Here is a tiny trained network, its code and every weight. The questions are about switching its units off for an input and a class, where a switched-off unit gives its printed mean instead of its output.

import numpy as np


def w(rows, s, z=0):
    codes = np.array(rows[::2]) - 128.0
    scale = np.full(codes.shape[1], s)
    scale[-1] = z or s
    return codes * scale


def norm(h):
    return h / np.sqrt((h * h).mean(-1, keepdims=True) + 1e-5)


def f(y):
    return y / 2 * (1 + np.tanh(0.7978845608 * (y + 0.044715 * y**3)))


def log_softmax(a):
    a = a - a.max(-1, keepdims=True)
    return a - np.log(np.exp(a).sum(-1, keepdims=True))


def net(x, mask):
    res = np.array(x, float).reshape(1, 3) / 4 @ E
    u = 0
    for l in range(2):
        y = f(norm(res) @ A[l][:, :-1].T + A[l][:, -1])
        res = res + np.where(mask[u : u + 9], y, B[l][:, -1]) @ B[l][:, :-1]
        u += 9
    return log_softmax(norm(res)[-1] @ U[:, :-1].T + U[:, -1])


A, B = {}, {}
E = w([
[31,167,255,128,89,131,93],'x0',
[63,136,124,149,192,69,194],'x1',
[151,65,150,227,119,223,39],'x2',
],0.0076)
A[0] = w([
[113,120,180,102,109,163,109,69],'0.n1',
[137,91,165,165,152,127,129,39],'0.n2',
[103,127,139,132,101,179,135,122],'0.n3',
[80,151,125,149,124,138,152,112],'0.n4',
[123,153,138,48,119,98,159,109],'0.n5',
[75,109,105,178,193,101,176,42],'0.n6',
[201,92,92,100,133,129,108,236],'0.n7',
[106,120,142,98,110,81,123,2],'0.n8',
[71,150,156,7,114,99,148,110],'0.n9',
],0.013,0.0019)
B[0] = w([
[107,123,122,86,89,26,130,173],'0.n1',
[162,158,81,135,182,147,74,145],'0.n2',
[179,128,127,116,149,75,118,151],'0.n3',
[121,128,103,162,155,75,109,154],'0.n4',
[116,62,137,46,130,252,121,212],'0.n5',
[75,149,155,159,222,84,123,202],'0.n6',
[100,199,135,51,124,156,138,201],'0.n7',
[81,140,42,87,130,68,126,153],'0.n8',
[165,220,39,65,133,184,110,254],'0.n9',
],0.012,0.0095)
A[1] = w([
[114,38,179,170,84,72,127,77],'1.n1',
[236,68,109,136,149,172,90,157],'1.n2',
[84,183,177,38,146,103,154,249],'1.n3',
[92,91,191,183,211,64,141,147],'1.n4',
[119,147,234,151,122,204,133,70],'1.n5',
[124,133,248,133,124,148,136,50],'1.n6',
[152,151,61,82,123,236,200,141],'1.n7',
[152,105,89,171,98,109,155,219],'1.n8',
[154,172,45,86,82,99,52,59],'1.n9',
],0.012,0.0016)
B[1] = w([
[92,144,71,60,225,168,118,144],'1.n1',
[178,148,157,46,14,104,160,147],'1.n2',
[210,83,129,74,56,205,147,223],'1.n3',
[72,44,159,168,152,79,6,173],'1.n4',
[111,112,103,190,164,31,209,128],'1.n5',
[132,146,60,229,181,131,217,129],'1.n6',
[6,136,88,18,254,127,158,248],'1.n7',
[119,151,203,89,149,211,98,119],'1.n8',
[171,115,193,250,92,146,145,209],'1.n9',
],0.009,0.015)
U = w([
[87,112,109,161,108,115,212,1],'0',
[165,123,156,121,50,129,130,146],'1',
[88,142,90,3,147,190,177,179],'2',
[72,82,134,174,179,86,95,184],'3',
],0.014,0.0037)

Each question gives the input, the list of numbers given to net, and the class t.
The units are the neurons (one row each of A and B). Each row of codes is followed by its name. A weight is (code - 128) times the scale printed after its matrix; where a second scale follows, it is the last column's (A, B and U).
mask holds one flag per neuron, layer by layer. A switched-off neuron (its flag False) gives its mean, the last column of its row in B, instead of its output. The means were averaged over made-up inputs and are rounded, as every weight is.
A unit's drop is (log p(t) with every unit on - log p(t) with that unit switched off) / (log p(t) with every unit on - log p(t) with every unit switched off).
The circuit of an input: a set's keep is (log p(t) with only the set's units on - log p(t) with every unit switched off) / (log p(t) with every unit on - log p(t) with every unit switched off). Starting from the 12 units with the biggest drops (on a tie, the unit counted first), units are removed one at a time, each time the one whose removal leaves the highest keep (on an exact tie, the one counted first), for as long as the keep stays at least 0.8.
units of the circuit, in order: the units of the circuit, biggest drop first
most important unit: the unit with the biggest drop
top k neurons: the k neurons with the biggest drops, biggest first
k most important neurons of layer l: the k neurons of layer l with the biggest drops, biggest first
drop of u: that unit's drop, to one decimal
input [-3,4,8], class 3: units of the circuit, in order => (0.n9, 1.n3)
input [6,-8,8], class 1: 2 most important neurons of layer 1 => (1.n7, 1.n2)
input [-2,-8,8], class 1: units of the circuit, in order => (0.n9, 1.n7)
input [-2,-2,8], class 1: units of the circuit, in order => (0.n9, 1.n7)
input [-6,8,-1], class 3: most important unit => 0.n9
input [-5,5,-1], class 3: top 2 neurons => (0.n9, 0.n6)
input [0,-4,1], class 1: top 2 neurons => (0.n5, 0.n9)
input [5,-6,7], class 1: 3 most important neurons of layer 1 => (1.n7, 1.n2, 1.n4)
input [0,-5,4], class 1: top 2 neurons => (0.n5, 0.n9)
input [-6,6,-1], class 3: 2 most important neurons of layer 0 => (0.n9, 0.n6)
input [-1,-4,8], class 1: 2 most important neurons of layer 0 => (0.n5, 0.n9)
input [2,-3,3], class 1: top 2 neurons => (1.n7, 0.n6)
input [-1,-2,7], class 1: top 2 neurons => (0.n5, 0.n9)
input [6,-1,0], class 1: most important unit => 1.n7
input [1,8,7], class 3: drop of 1.n4 => 0.0
